Here is a tiny trained network, its code and every weight. The questions are about switching its units off for an input and a target symbol, where a switched-off unit gives its printed mean instead of its output.

import numpy as np


def w(rows, s, z=0):
    codes = np.array(rows[::2]) - 128.0
    scale = np.full(codes.shape[1], s)
    scale[-1] = z or s
    return codes * scale


def f(y):
    return y / 2 * (1 + np.tanh(0.7978845608 * (y + 0.044715 * y**3)))


def softmax(a):
    e = np.exp(a - a.max(-1, keepdims=True))
    return e / e.sum(-1, keepdims=True)


def log_softmax(a):
    a = a - a.max(-1, keepdims=True)
    return a - np.log(np.exp(a).sum(-1, keepdims=True))


def net(x, mask):
    ids = ['ΓΛΦΨαβδεηθμξπστ'.index(c) for c in x.split()]
    T = len(ids)
    res = E[ids] + P[:T]
    u = 0
    for l in range(2):
        r = res
        for j in range(2):
            rows = slice(3 * j, 3 * j + 3)
            q, k, v = (r @ M[l][rows].T for M in (Q, K, V))
            z = softmax(np.where(np.tri(T) > 0, q @ k.T / 3**0.5, -1e9)) @ v
            o = O[l][rows]
            res = res + np.where(mask[u + j], z, o[:, -1]) @ o[:, :-1]
        u += 2
        y = f(res @ A[l][:, :-1].T + A[l][:, -1])
        res = res + np.where(mask[u : u + 16], y, B[l][:, -1]) @ B[l][:, :-1]
        u += 16
    return log_softmax(res[-1] @ U[:, :-1].T + U[:, -1])


Q, K, V, O, A, B = {}, {}, {}, {}, {}, {}
E = w([
[127,70,142],'Γ',
[89,61,167],'Λ',
[187,152,247],'Φ',
[84,119,112],'Ψ',
[171,187,115],'α',
[19,30,69],'β',
[126,121,78],'δ',
[83,144,80],'ε',
[107,120,96],'η',
[84,118,111],'θ',
[156,60,129],'μ',
[63,107,173],'ξ',
[148,89,102],'π',
[77,35,207],'σ',
[104,34,170],'τ',
],0.012)
P = w([
[224,121,114],'0',
[1,179,195],'1',
[10,156,170],'2',
[19,133,146],'3',
[39,113,138],'4',
[86,77,135],'5',
[128,61,128],'6',
],0.0046)
Q[0] = w([
[95,118,212],'L0H0',
[73,10,165],'L0H0',
[240,197,170],'L0H0',
[83,176,60],'L0H1',
[165,109,246],'L0H1',
[80,254,107],'L0H1',
],0.0081)
K[0] = w([
[176,131,82],'L0H0',
[166,61,5],'L0H0',
[75,212,176],'L0H0',
[84,123,206],'L0H1',
[207,165,133],'L0H1',
[1,105,153],'L0H1',
],0.0089)
V[0] = w([
[76,122,175],'L0H0',
[98,80,245],'L0H0',
[66,153,165],'L0H0',
[127,172,125],'L0H1',
[160,80,158],'L0H1',
[175,178,103],'L0H1',
],0.012)
O[0] = w([
[229,160,170,197],'L0H0',
[249,53,172,254],'L0H0',
[197,200,204,160],'L0H0',
[75,224,210,77],'L0H1',
[117,47,35,167],'L0H1',
[3,227,135,13],'L0H1',
],0.006,0.0037)
A[0] = w([
[45,157,186,122],'L0N0',
[116,43,194,83],'L0N1',
[145,178,86,123],'L0N2',
[66,164,16,49],'L0N3',
[115,112,14,55],'L0N4',
[35,213,94,92],'L0N5',
[181,206,59,209],'L0N6',
[81,75,11,61],'L0N7',
[220,178,216,92],'L0N8',
[54,181,92,252],'L0N9',
[113,48,172,123],'L0N10',
[79,78,2,82],'L0N11',
[115,138,39,27],'L0N12',
[151,233,250,251],'L0N13',
[205,96,104,157],'L0N14',
[190,168,157,99],'L0N15',
],0.0073,0.003)
B[0] = w([
[129,150,62,124],'L0N0',
[209,209,19,253],'L0N1',
[79,187,133,105],'L0N2',
[5,96,101,123],'L0N3',
[39,62,99,125],'L0N4',
[95,65,68,129],'L0N5',
[128,240,102,125],'L0N6',
[75,13,166,152],'L0N7',
[60,161,255,187],'L0N8',
[160,102,9,144],'L0N9',
[180,187,53,252],'L0N10',
[76,19,176,158],'L0N11',
[44,94,163,105],'L0N12',
[218,65,154,181],'L0N13',
[179,183,68,243],'L0N14',
[95,157,228,138],'L0N15',
],0.0057,0.0042)
Q[1] = w([
[222,189,199],'L1H0',
[18,19,247],'L1H0',
[91,36,64],'L1H0',
[3,217,163],'L1H1',
[8,1,109],'L1H1',
[170,6,56],'L1H1',
],0.0058)
K[1] = w([
[168,181,121],'L1H0',
[77,77,233],'L1H0',
[84,52,122],'L1H0',
[138,186,255],'L1H1',
[114,47,187],'L1H1',
[123,69,63],'L1H1',
],0.0098)
V[1] = w([
[50,22,209],'L1H0',
[101,26,163],'L1H0',
[213,181,254],'L1H0',
[222,109,30],'L1H1',
[70,177,182],'L1H1',
[92,238,79],'L1H1',
],0.0083)
O[1] = w([
[150,21,100,132],'L1H0',
[82,1,133,173],'L1H0',
[191,172,235,98],'L1H0',
[30,181,164,246],'L1H1',
[203,116,98,23],'L1H1',
[204,213,42,44],'L1H1',
],0.0074,0.011)
A[1] = w([
[145,197,107,189],'L1N0',
[103,186,194,39],'L1N1',
[66,141,184,88],'L1N2',
[40,66,146,140],'L1N3',
[15,90,124,146],'L1N4',
[38,237,61,202],'L1N5',
[141,104,235,191],'L1N6',
[1,101,124,144],'L1N7',
[122,174,119,163],'L1N8',
[232,207,183,254],'L1N9',
[203,155,196,236],'L1N10',
[225,147,57,140],'L1N11',
[146,175,208,203],'L1N12',
[198,122,86,138],'L1N13',
[96,188,180,48],'L1N14',
[230,60,51,223],'L1N15',
],0.0067,0.006)
B[1] = w([
[33,221,170,140],'L1N0',
[188,160,17,173],'L1N1',
[194,54,111,170],'L1N2',
[156,177,188,234],'L1N3',
[159,151,193,245],'L1N4',
[179,225,181,177],'L1N5',
[82,81,83,215],'L1N6',
[234,170,171,249],'L1N7',
[72,183,115,138],'L1N8',
[24,145,57,213],'L1N9',
[44,119,54,203],'L1N10',
[228,209,131,129],'L1N11',
[83,138,71,212],'L1N12',
[210,84,23,127],'L1N13',
[217,171,43,165],'L1N14',
[254,174,23,180],'L1N15',
],0.0049,0.016)
U = w([
[158,124,70,146],'Γ',
[163,96,23,60],'Λ',
[2,80,71,64],'Φ',
[58,110,102,193],'Ψ',
[138,216,75,10],'α',
[125,66,174,81],'β',
[181,163,55,123],'δ',
[201,205,210,38],'ε',
[192,169,66,99],'η',
[119,161,134,166],'θ',
[114,113,168,230],'μ',
[170,85,110,160],'ξ',
[92,103,167,139],'π',
[124,131,99,252],'σ',
[123,132,94,208],'τ',
],0.008,0.0045)

Each question gives the input, a string of symbols that net reads in full, and the target symbol t.
The units are the heads (3 rows each of Q, K, V and O) and the neurons (one row each of A and B). Each row of codes is followed by its name. A weight is (code - 128) times the scale printed after its matrix; where a second scale follows, it is the last column's (O, A, B and U).
mask holds one flag per unit, layer by layer, with each layer's heads first. A switched-off unit (its flag False) gives its mean, the last column of its rows in O or B, instead of its output. The means were averaged over made-up inputs and are rounded, as every weight is.
A unit's drop is (log p(t) with every unit on - log p(t) with that unit switched off) / (log p(t) with every unit on - log p(t) with every unit switched off).
most important unit: the unit with the biggest drop
k most important neurons: the k neurons with the biggest drops, biggest first
top k neurons in layer l: the k neurons of layer l with the biggest drops, biggest first
heads that matter: for each layer, one digit per head in row order, 1 if its drop is at least 0.15 and else 0, layers parted by /
drop when u is switched off: that unit's drop, to one decimal
input π δ σ Φ μ σ, target ξ: most important unit => L0H0
input Λ π Γ Φ Γ α, target α: heads that matter => 10 / 11
input τ τ τ π Φ μ τ, target ε: heads that matter => 11 / 11
input ξ ε θ Φ ξ α Λ, target Φ: heads that matter => 10 / 10
input π δ Γ π π, target ξ: 3 most important neurons => (L0N11, L0N7, L1N15)
input μ β δ τ, target β: top 2 neurons in layer 1 => (L1N4, L1N3)
input σ Φ Φ Ψ, target α: 2 most important neurons => (L0N1, L0N14)
input Λ δ Φ, target Φ: heads that matter => 00 / 10
input τ Ψ τ Ψ, target ε: heads that matter => 01 / 01
input π τ β θ, target ξ: heads that matter => 10 / 10
input δ δ π Φ ε τ, target Λ: heads that matter => 10 / 11
input σ π δ, target α: heads that matter => 11 / 11
input α θ Φ, target Φ: top 3 neurons in layer 1 => (L1N9, L1N10, L1N6)
input ξ τ Φ ξ, target Φ: 3 most important neurons => (L1N9, L1N10, L1N7)
input σ β τ ε τ η, target α: top 2 neurons in layer 0 => (L0N14, L0N1)
input δ τ τ η ξ, target Λ: top neuron in layer 0 => (L0N3)
input ε τ τ Φ Ψ π, target δ: heads that matter => 11 / 01
input μ σ η Φ τ τ σ, target β: heads that matter => 11 / 01
input δ Φ ξ, target Λ: 2 most important neurons => (L1N15, L0N8)
input ξ τ ε Γ Φ τ, target Φ: heads that matter => 10 / 10
input μ τ σ μ, target β: most important unit => L1H1
input α Λ δ τ θ τ π, target η: heads that matter => 11 / 01
input δ δ τ β σ τ δ, target Λ: top 2 neurons in layer 0 => (L0N1, L0N3)
input ξ σ Φ θ Γ ε, target Φ: top 2 neurons in layer 0 => (L0N1, L0N10)
input π τ μ, target ξ: heads that matter => 11 / 10
input τ β Γ, target ε: 2 most important neurons => (L0N1, L0N14)
input ξ η π η β ξ, target Φ: top neuron in layer 1 => (L1N7)
input τ τ δ β μ, target ε: drop when L0H1 is switched off => 1.2
input τ δ Λ Γ τ, target ε: drop when L1H0 is switched off => 0.1
input τ Ψ π Γ, target ε: drop when L1N11 is switched off => 0.0
